[129 149 135 104 142 132 123 119 108 112 124 133 128]
The entry just left of 119?
Answer: 123
The entry just right of 124?
Answer: 133
The entry just left of 132 -> 142
